Each row is followed by its class.
[-0.87  0.52 -1.10 -1.05  0.99 -1.75 -0.17  0.45 -0.11 -0.25  1.55  0.80
 -0.91 -0.09 -0.52  1.11  0.77  0.36 -0.49 -3.55  0.16  1.71  0.11  1.73
  0.70]
[75]
[-1.06  0.50 -1.51 -1.51  1.90 -2.69 -0.62  0.63 -1.30 -0.04  2.99  0.89
 -2.21 -0.53 -0.63  1.91  0.56  0.71  0.89 -4.70 -0.46  3.19  0.15  1.98
  0.57]
[70]
[ 0.71  0.06  0.23 -1.43 -0.15 -1.31  0.23 -0.87 -0.46  1.03 -0.44  1.88
  0.61 -1.36 -0.84  1.32 -0.71 -0.64  0.00 -3.09 -0.02  1.06 -0.01 -0.15
 -0.43]
[77]
[ 1.69  0.93 -0.27 -1.28 -0.33  1.21  1.07 -0.65 -0.28  0.37 -1.70  1.40
  0.68 -0.37 -0.23  1.19 -1.05 -1.33 -0.34 -1.93 -0.12  0.01 -0.74 -0.68
 -1.55]
[77]
[-0.32  0.68  0.66 -0.29 -0.07 -0.01  0.50 -0.42 -0.86  0.72 -0.17  0.86
  0.48 -0.20 -0.90  0.41 -0.53 -0.01  0.57 -2.57 -0.35  1.54 -0.42 -0.61
 -0.98]
[77]
[ 1.40  0.19  0.18 -0.49  0.06 -0.39  0.86 -0.57 -1.00  1.20 -0.57  0.73
  0.43 -0.02 -0.39  0.53 -0.46  0.07 -0.24 -1.79 -0.55  0.59 -0.16 -0.92
 -0.72]
[77]
[ 0.06  1.07 -1.18 -1.21  1.44 -0.15 -0.35 -0.53 -0.42  0.04  1.80  1.33
 -1.57  0.13 -0.69  1.03  1.05  2.27 -0.11 -2.48  0.66  0.54  1.12  1.86
  0.66]
[70]
[-0.27  0.37 -1.99  0.26  0.21  0.01  0.06  2.03 -0.29 -0.40  1.94  0.53
 -2.36  1.58 -1.49 -0.55  0.83  1.19  0.25 -1.85  0.60 -0.42  0.82  1.74
  0.76]
[70]
[ 1.02  1.17 -1.28 -0.83  0.44  0.91  0.72  0.60  1.73  0.59 -0.46  0.87
 -2.00 -0.15 -0.29  1.31  0.10  1.13 -0.15 -0.95  0.78 -0.01  1.51  0.85
  0.66]
[70]
[ 1.39  0.41  0.95  0.40 -0.79  0.92  0.55  0.52 -0.97  0.74  0.56  1.30
  0.63  0.67 -1.46  0.51 -0.21 -0.06  0.42 -1.41  0.42 -0.62  0.03 -0.67
 -0.37]
[77]
[ 2.34 -0.10 -0.40 -0.50 -0.41  1.23  0.29 -1.09  0.56  0.72 -0.87  1.49
 -0.07  0.28 -0.57  1.09 -0.51 -0.47 -0.48 -1.39 -0.47 -0.29  0.07 -0.87
  0.13]
[77]
[-0.54 -0.75 -0.08 -1.06  0.27 -0.54 -0.65 -0.99 -1.28  0.81  0.72  2.06
  0.36  1.67 -0.93  0.39  0.94  0.00  0.58 -3.72 -1.65  0.70  0.32  0.08
  0.01]
[71]
[-0.21  0.61 -1.41 -1.40  0.20 -1.39  0.93 -0.20 -0.27  0.21 -0.02  1.59
 -1.58 -0.23  0.48  1.25  0.43  0.51 -0.17 -2.20 -0.03  1.03  0.46  1.52
  0.02]
[75]
[-0.59  3.43 -0.98 -1.64  2.31 -2.37  0.82 -0.01 -0.58  0.36  0.44  1.16
 -1.91 -0.90 -0.29  2.42  0.72  0.06  0.10 -3.35  0.34  2.13  0.20  1.89
  0.69]
[70]
[-0.18 -0.54  0.93 -0.14  0.29 -0.42 -1.16 -0.49 -0.13  0.47  1.70  2.31
  0.54  0.48 -1.92  0.08  0.56 -0.15  0.34 -3.39 -0.14 -0.14 -0.67 -0.37
 -0.01]
[71]
[ 0.95  0.94 -1.70 -1.70  0.10 -0.81  0.53  0.22 -0.32  0.59  0.32  0.54
 -1.48 -0.79  0.88  1.50 -0.12  0.41  0.01 -1.53  0.09  1.12  0.13  1.44
  0.92]
[75]
[ 1.50  1.10 -1.57 -0.85 -0.48 -1.03  1.52 -0.06  0.22 -0.51 -0.10 -0.65
 -1.55 -0.49  0.97  0.34 -0.08  0.65  0.98 -0.65  0.45 -0.15  0.24  2.67
 -0.23]
[75]
[-2.60  0.69 -1.14 -0.73  1.64 -1.81 -0.56  1.43 -0.61  0.49  2.94  1.68
 -1.42 -0.17 -1.33  0.95 -0.09  0.79  0.87 -4.00 -0.03  2.41  0.56  2.73
 -0.01]
[70]
[-1.54  0.82 -0.93 -0.46  1.09 -0.41 -0.28  0.53 -0.32  0.20  1.60  1.68
 -2.06 -0.20 -0.28  1.37  0.44  0.26  0.69 -3.28  0.35  2.13  0.26  3.10
  0.04]
[70]
[-0.13 -0.61  0.56 -1.23  0.45 -0.55 -0.72 -1.86 -1.05  1.41 -0.06  2.82
  1.09 -0.48 -0.41  2.34 -0.13 -0.74  1.36 -3.64 -0.96  3.37 -0.17 -0.47
  0.05]
[71]
[ 1.82  1.52 -3.39 -2.05  1.28  0.93  1.04  0.11  0.59  0.30 -1.56  0.55
 -2.27 -0.86  1.67  1.49  0.49  0.59  0.21 -1.80  1.20  0.64  0.30  1.32
 -2.08]
[70]
[-0.12  0.59 -1.15 -1.77  0.66 -1.45  0.98 -0.17 -0.08  0.34  0.04  0.30
 -1.70 -1.00  0.38  2.10  0.01 -0.41 -0.06 -2.45  0.21  2.50  0.26  1.04
  0.41]
[75]
[-3.83  0.51 -0.15 -0.90  1.61 -4.35 -0.66  0.16 -1.78  0.81  3.96  1.41
 -1.55 -0.97 -2.24  1.70  0.42 -0.17  0.97 -5.17 -0.85  4.37  1.64  1.78
 -0.64]
[75]
[-1.33  0.61 -0.75 -2.10  1.61 -1.02 -0.03  0.19 -0.54  0.56  0.43  0.91
 -0.82 -1.03  0.47  2.05  1.17 -0.24  0.52 -3.37  0.02  3.26  0.88  1.82
  0.11]
[70]
[ 3.82  1.46  0.08  0.20  0.07  1.83  0.91  0.03 -0.47  0.74 -1.36  0.44
  0.47  0.48 -0.32 -0.25 -0.91  0.03 -2.70 -1.21 -0.35 -0.95  0.37 -1.25
 -0.50]
[77]
[ 1.42 -0.14  1.15 -1.60 -7.53  0.71 -0.19 -1.51 -0.79  1.94 -0.84  4.83
  0.57 -0.10 -0.32  2.10 -0.44  0.15  0.08 -3.34 -0.48  0.57  0.45  0.05
  0.23]
[71]
[ 2.30  0.49  0.20 -0.62  0.00  0.12  0.41 -0.67 -0.74  1.45 -1.11  1.15
 -0.16 -0.19 -0.12  1.25 -0.71 -0.10  0.66 -2.05 -0.35  1.13 -0.35 -1.02
 -0.51]
[77]
[-0.76 -0.19  0.60 -0.12 -0.32 -0.96 -0.56 -0.87 -1.19  0.85  0.90  1.56
  1.04 -0.12 -1.03  0.61  0.32 -0.65  0.37 -2.34 -0.78  2.09  0.25 -0.63
 -1.04]
[77]
[ 3.74  0.10 -1.37 -0.84 -0.51  2.12  0.69 -1.10  0.48  0.60 -2.23  2.43
  1.07  0.71 -0.41  0.48 -0.59  0.36 -1.41 -0.89  0.61 -3.09  0.71 -0.27
  0.85]
[71]
[ 3.22  1.86 -1.68 -0.37  0.13  0.76  1.09  1.48  0.71 -0.03 -0.05  0.05
 -1.05  0.53 -0.23  0.32  0.23  1.60 -0.67 -0.54  1.35 -1.15  0.88  0.78
  1.31]
[70]
[-0.06  0.20  0.73 -0.60  0.21  0.31 -0.65 -0.77 -0.77  0.76  0.82  2.45
  0.62  0.02 -1.85  0.11 -0.07 -1.07 -2.21 -2.69 -0.56  3.63  0.03 -0.42
 -0.62]
[77]
[ 3.40  0.32 -0.69 -1.92 -0.74  0.83  1.43 -0.60  0.19  0.64 -1.45  0.73
  0.17 -0.16 -0.18  0.78 -0.74 -0.87  0.14 -2.44  0.43 -0.22 -0.09 -1.05
 -0.41]
[77]
[-0.34  1.17  0.03 -1.38  1.45 -1.57 -0.20 -0.04 -0.51  0.13  1.54  1.53
 -1.34 -0.50 -0.26  1.41  0.80 -0.07  0.91 -3.78 -0.03  2.71  0.51  1.75
 -0.37]
[70]
[-0.60  0.64 -1.03 -1.17  0.34 -1.68  0.33  1.75 -0.07  0.63  1.64  0.69
 -1.39 -0.14  0.23  0.60 -0.41  0.58 -0.82 -2.38  0.67  1.65  0.30  1.20
  0.60]
[75]
[-0.72  1.31 -0.53 -0.37  0.65 -0.61 -0.25  1.19 -0.39 -0.08  1.31  0.79
 -0.92  0.14 -0.38  0.60  0.88  1.58 -0.09 -2.21  0.27  1.03  0.47  1.75
  0.48]
[70]
[ 1.95 -0.08 -0.12 -0.89 -0.77  0.40  0.19 -0.61 -0.16  0.18 -0.68  1.20
  0.70 -0.31 -0.47  0.90 -0.63 -0.39 -0.37 -1.45  0.08  0.83 -0.36  0.30
  0.12]
[77]
[ 2.34  0.55 -0.20 -0.91 -0.05  1.43  0.45 -6.40 -0.43  0.80 -0.70  1.49
  1.73  0.33 -1.25  1.84 -0.99 -0.24 -0.69 -1.76  0.24 -0.77  0.77 -1.30
 -0.14]
[77]
[ 0.52 -0.39 -0.40  0.18  0.20  0.02  0.50 -0.37 -0.27  0.50  0.88  0.87
  0.01  1.07 -0.57 -0.53  0.56  0.06  1.06 -2.33 -0.32 -0.51  0.31 -0.10
 -0.45]
[71]
[ 1.25  1.31 -1.46 -1.52  0.76 -0.13  1.02  0.07  0.37  0.25 -1.53  1.21
 -1.50 -0.53  0.01  2.00 -0.13  0.26  0.53 -2.41  0.77  1.48  0.90  0.57
  0.02]
[70]
[-1.49  1.31 -0.87 -0.62  0.27 -1.84  0.10  0.50 -0.44  0.33  1.86  0.81
 -1.47 -0.31 -0.30  0.35  0.32  0.76  0.20 -2.05 -0.09  1.20  0.53  2.10
  0.04]
[75]
[ 0.07  1.47 -1.46 -2.93  1.26 -1.53  0.21 -1.27 -0.05  0.68 -1.38  2.43
 -2.34 -1.43  0.93  3.69  0.59 -0.88  0.35 -3.58 -0.16  3.14 -0.03  0.79
 -0.37]
[70]
[-3.39 -0.01 -1.24 -0.54  1.82 -2.81 -0.50 -0.27 -1.22  0.00  3.46  1.40
 -1.74  0.06 -0.63  1.31  0.62  1.24  0.67 -4.00 -0.70  2.58 -0.11  1.75
  0.04]
[75]
[ 0.82  0.33  0.21 -0.77  1.21 -0.62  0.23 -0.92 -0.95  0.87 -0.14  2.00
  0.12 -0.42 -1.30  0.95 -0.49  0.38  0.44 -2.57 -0.71  1.43  0.05 -0.85
 -0.27]
[77]
[-0.80  0.90 -0.79 -1.30  0.60 -0.80  0.26  0.36 -0.48  0.12  1.18  0.69
 -1.70 -0.05 -0.48  1.46  0.22  0.63  0.01 -2.58 -0.33  1.81  0.34  1.65
  0.10]
[70]
[ 0.28  0.77 -0.42  0.13  0.64 -0.44 -0.16 -1.84 -0.82  1.29 -0.64  1.82
 -0.31 -0.40  0.23  2.30 -0.55 -1.00  0.80 -3.27 -0.59  3.10  0.22 -0.66
 -1.74]
[77]
[-0.40  0.74 -1.33 -1.93  0.44 -1.46 -0.23 -0.58 -0.27 -0.26  0.98  0.13
 -1.32 -0.11 -0.04  0.86  0.47  0.55  0.21 -2.28 -0.51  1.13 -0.04  1.64
  0.68]
[75]
[ 2.02  0.18 -0.36 -6.59 -0.19  1.21  0.10 -0.87 -0.31  0.93 -0.89  0.41
  0.25 -0.06 -0.37  0.28 -0.47 -0.67  0.39 -1.44 -0.21  0.06 -0.31 -0.52
 -0.68]
[77]
[ 0.92  0.12  1.23 -1.50  1.26  0.43 -0.32 -1.34 -0.63  0.66 -0.42  1.86
 -0.46 -0.41 -0.34  1.14 -1.19 -0.87  0.13 -2.28 -0.72  1.73 -1.06 -0.63
 -0.35]
[77]
[ 1.68  1.33  3.76 -0.84  2.02  0.89  0.99  0.20 -0.02  0.57 -0.58  1.05
 -1.49 -0.19  1.06  1.59  0.42  0.50 -0.11 -1.37  0.51  0.35  0.10  0.91
 -0.25]
[70]
[-0.62  0.81 -1.20 -1.89  1.32 -0.02 -0.06  0.60  0.44 -0.02  0.87  2.01
 -1.63  0.51 -0.37  1.86  0.48 -0.19  0.26 -2.76 -0.09  1.95  0.76  0.89
  1.35]
[70]
[ 0.90  1.19 -1.18 -1.78  0.79 -0.36 -0.04  0.10 -0.42  0.12 -0.35  0.52
 -1.49 -0.99  0.61  1.94  0.27 -0.40  0.40 -2.80  0.18  1.96 -0.36  1.52
 -0.45]
[70]

Each row is followed by its class. Each block has new classes.
[ 1.47  0.22 -1.81 -0.17 -0.21 -0.50  5.95 -0.79  0.14  0.66 -0.06  0.19
  1.07 -0.85 -2.41 -0.49  0.02  1.49 -0.20  1.48  0.52 -0.84  0.10 -0.33
  5.61]
D
[-0.71  0.59 -0.22  0.55  1.50  0.43 -0.07 -0.24 -0.03 -0.45 -0.41 -0.41
 -0.20  0.46 -1.34  0.87 -0.62  0.67  0.46 -0.48  2.34 -1.09  1.31 -1.72
  1.71]
C
[-0.89 -2.74  0.34  0.40  0.33 -2.78  1.02 -0.46 -0.57  1.78  0.22  0.69
 -1.37 -1.53  0.29  0.56 -1.13  1.36  0.08 -0.45  0.66 -0.80  0.50 -0.66
 -1.05]
C
[-1.42  1.13 -0.16  0.02 -0.46  1.47 -4.05  1.55 -0.36  0.48  1.07 -0.08
  0.05  0.56  0.51  1.78  0.45 -1.07  0.59 -0.80 -1.29 -1.02  0.77 -0.52
  0.30]
C
[ 0.20  1.52  0.36  0.29 -2.70 -0.34  0.46  1.47 -0.80 -0.84  0.03 -0.36
 -0.52 -0.23 -0.72 -0.38 -0.29  1.36  0.19 -0.01  0.80 -0.48  0.61 -0.76
  1.12]
D
[ 1.25  1.14 -0.64 -0.12 -0.91 -0.24  2.94  0.36  0.25  0.43 -0.44  0.79
  0.68 -0.68  0.54  2.08  0.16  4.21  0.07 -0.19 -0.56 -0.68  1.05  0.52
  1.28]
Q
[-0.25  1.21 -0.01 -1.45  0.22  1.39 -0.50  3.34 -0.93  0.80  0.73  0.99
  2.03 -1.00  1.08 -2.55 -0.66 -2.56 -0.47 -0.90 -0.54 -0.12 -0.09 -0.94
  0.88]
C
[ 0.88  2.34 -0.01  1.73  0.76 -0.15  2.51 -0.59  0.65  0.92 -1.15 -0.02
 -0.68 -0.36 -2.48  0.84  0.52  1.43  0.89 -0.10 -0.27  0.73  1.05  0.61
  0.87]
D
[ 0.71 -5.17  0.53  0.05 -0.09 -0.85  6.53  2.73 -3.88 -0.80  0.63 -0.23
  1.06 -2.94 -0.31  0.09 -0.19 -3.24 -0.44 -0.55  1.24  0.96 -0.01 -1.19
  4.72]
D
